-.24  -.32  -.28  -.37  -.43  -.32  -.23  -.10  -.18  -.57
-.14  -.02  -.15  -.17  -.12  -.03   .01  -.11   .03  -.22
-.38   .03  -.17  -.14   .00   .06   .03  -.36   .08  -.20
 .00   .11   .00   .05   .10   .12   .08  -.03   .07   .11
-.53   .03   .59   .62   .60   .09  -.15  -.62  -.05   .49
result: -.53

-.13  -.03  -.22   .45  -.09  -.25
 .16  -.03  -.01   .72  -.37  -.07
 .05   .12  -.43   .10  -.47   .10
-.02  -.14  -.12   .63  -.09  -.36
-.13   .00  -.01   .10   .18  -.07
result: -.13

-.12  -.09   .07   .07   .04   .21   .18  -.04  -.24  -.19   .15   .10
 .31  -.18  -.22  -.18   .15   .34  -.46   .07  -.34   .31  -.06   .07
 .27   .24  -.33  -.05  -.11   .43   .02  -.08  -.10  -.08   .08  -.13
-.01   .36  -.11   .06   .23   .34   .22  -.19   .34   .35  -.27   .07
 .50  -.28  -.15  -.03  -.06  -.23  -.55   .01  -.10  -.31  -.16  -.02
result: .50

-.06  -.25   .10   .40   .08   .19  -.15   .17
 .00  -.28   .17   .51   .10   .33  -.25   .25
-.08   .02  -.09  -.13   .00  -.19   .13  -.12
 .00  -.21   .12   .41   .08   .28  -.20   .20
 .06  -.04   .06   .14   .03   .15  -.10   .09
 .00  -.06   .01   .11   .05   .02  -.02   .03
-.08  -.30   .07   .48   .15   .13  -.13   .14
 .08  -.08   .15   .23  -.01   .31  -.21   .19
-.09   .00  -.15  -.07   .08  -.26   .17  -.16
-.06   .19  -.20  -.41  -.04  -.38   .27  -.27
-.03  -.20   .13   .29   .03   .17  -.14   .16
result: -.03

 .07   .24   .22  -.34  -.25   .11   .48  -.14
-.15  -.04   .43   .18  -.14  -.31   .03   .21
 .37  -.20   .15  -.34  -.11   .06   .08   .36
-.15  -.22   .04   .27  -.07   .05  -.15   .24
-.48  -.02   .22   .06  -.34  -.16   .01   .15
 .05   .47   .21   .03  -.05  -.04   .36   .05
-.16   .03  -.34   .19  -.07  -.20   .39   .53
 .00  -.17   .34   .01  -.09   .24  -.36  -.24
result: .00

 .31   .28   .53   .07   .28  -.12
-.08   .06   .00  -.14  -.09  -.17
-.05   .03   .03  -.12  -.08  -.14
-.04   .03   .01  -.08  -.05  -.10
 .07   .12   .13   .00   .05  -.04
 .30   .29   .52   .07   .27  -.12
result: .30

-.14   .56   .20   .17   .05   .39  -.07   .02  -.20   .13   .08   .04
 .13   .00  -.11  -.09   .01   .22  -.29  -.28  -.21   .16   .08  -.11
 .08   .15  -.03  -.02  -.35  -.13   .20   .08   .34   .09   .12   .20
-.02   .06  -.03   .13   .10   .21   .10  -.13  -.08   .03   .19   .18
 .12   .40   .25  -.12   .38   .31   .07   .03  -.13  -.05   .06   .19
 .07   .07  -.18   .11   .51   .14   .17  -.25  -.49  -.27  -.70  -.05
-.09  -.22  -.18  -.13   .06  -.05   .10  -.14   .01  -.13  -.12  -.14
-.24  -.08  -.09   .02   .20   .18   .10   .12   .20   .21   .03   .04
-.15   .10   .13  -.33  -.19  -.05  -.27  -.41   .41   .29   .11  -.08
-.19  -.05   .01   .03   .01  -.01   .05  -.18   .09  -.01  -.03  -.12
 .20   .18   .00   .02  -.17  -.31  -.10  -.11   .07   .03   .20  -.06
 .12  -.06   .11   .13   .14  -.07   .25   .02   .28  -.21  -.27   .15
result: .12

-.11   .00   .14  -.10   .18   .07   .07   .21   .05   .12   .29   .03  -.33   .01
 .35   .15  -.39  -.06  -.42  -.30  -.34   .34   .04  -.10   .13  -.29  -.22   .12
 .02  -.30   .01   .19  -.14   .08  -.09  -.02  -.02  -.01  -.08  -.19   .04   .10
-.19  -.13  -.18  -.15  -.04  -.25   .03   .17  -.25   .45   .08  -.04   .45   .11
-.05  -.02  -.05   .07   .10   .37   .23   .07   .15  -.07   .10  -.02  -.11   .14
-.06   .20  -.27   .07   .19  -.02   .08  -.30   .06  -.21  -.15   .42  -.05   .14
 .15   .04   .50  -.13  -.16  -.14  -.35   .05   .10   .16   .05  -.37  -.12  -.12
-.08   .37  -.07  -.07  -.42  -.05   .54  -.11   .25   .28  -.20   .09   .23  -.16
result: -.08

 .17   .15   .11  -.10   .06   .10
 .08   .09  -.06  -.03   .01   .08
 .09  -.03   .13  -.02   .06  -.09
 .04   .35   .02  -.03   .20   .52
-.16  -.65   .02   .19  -.16  -.60
-.04  -.07   .02   .09   .03   .04
-.19  -.60   .05   .21  -.20  -.66
 .31   .20   .25  -.12   .19   .09
-.03   .11   .04   .00   .11   .22
 .38   .29  -.06  -.27  -.07   .08
 .15  -.08   .17  -.01   .08  -.13
-.05  -.28   .03   .04  -.09  -.30
result: -.05
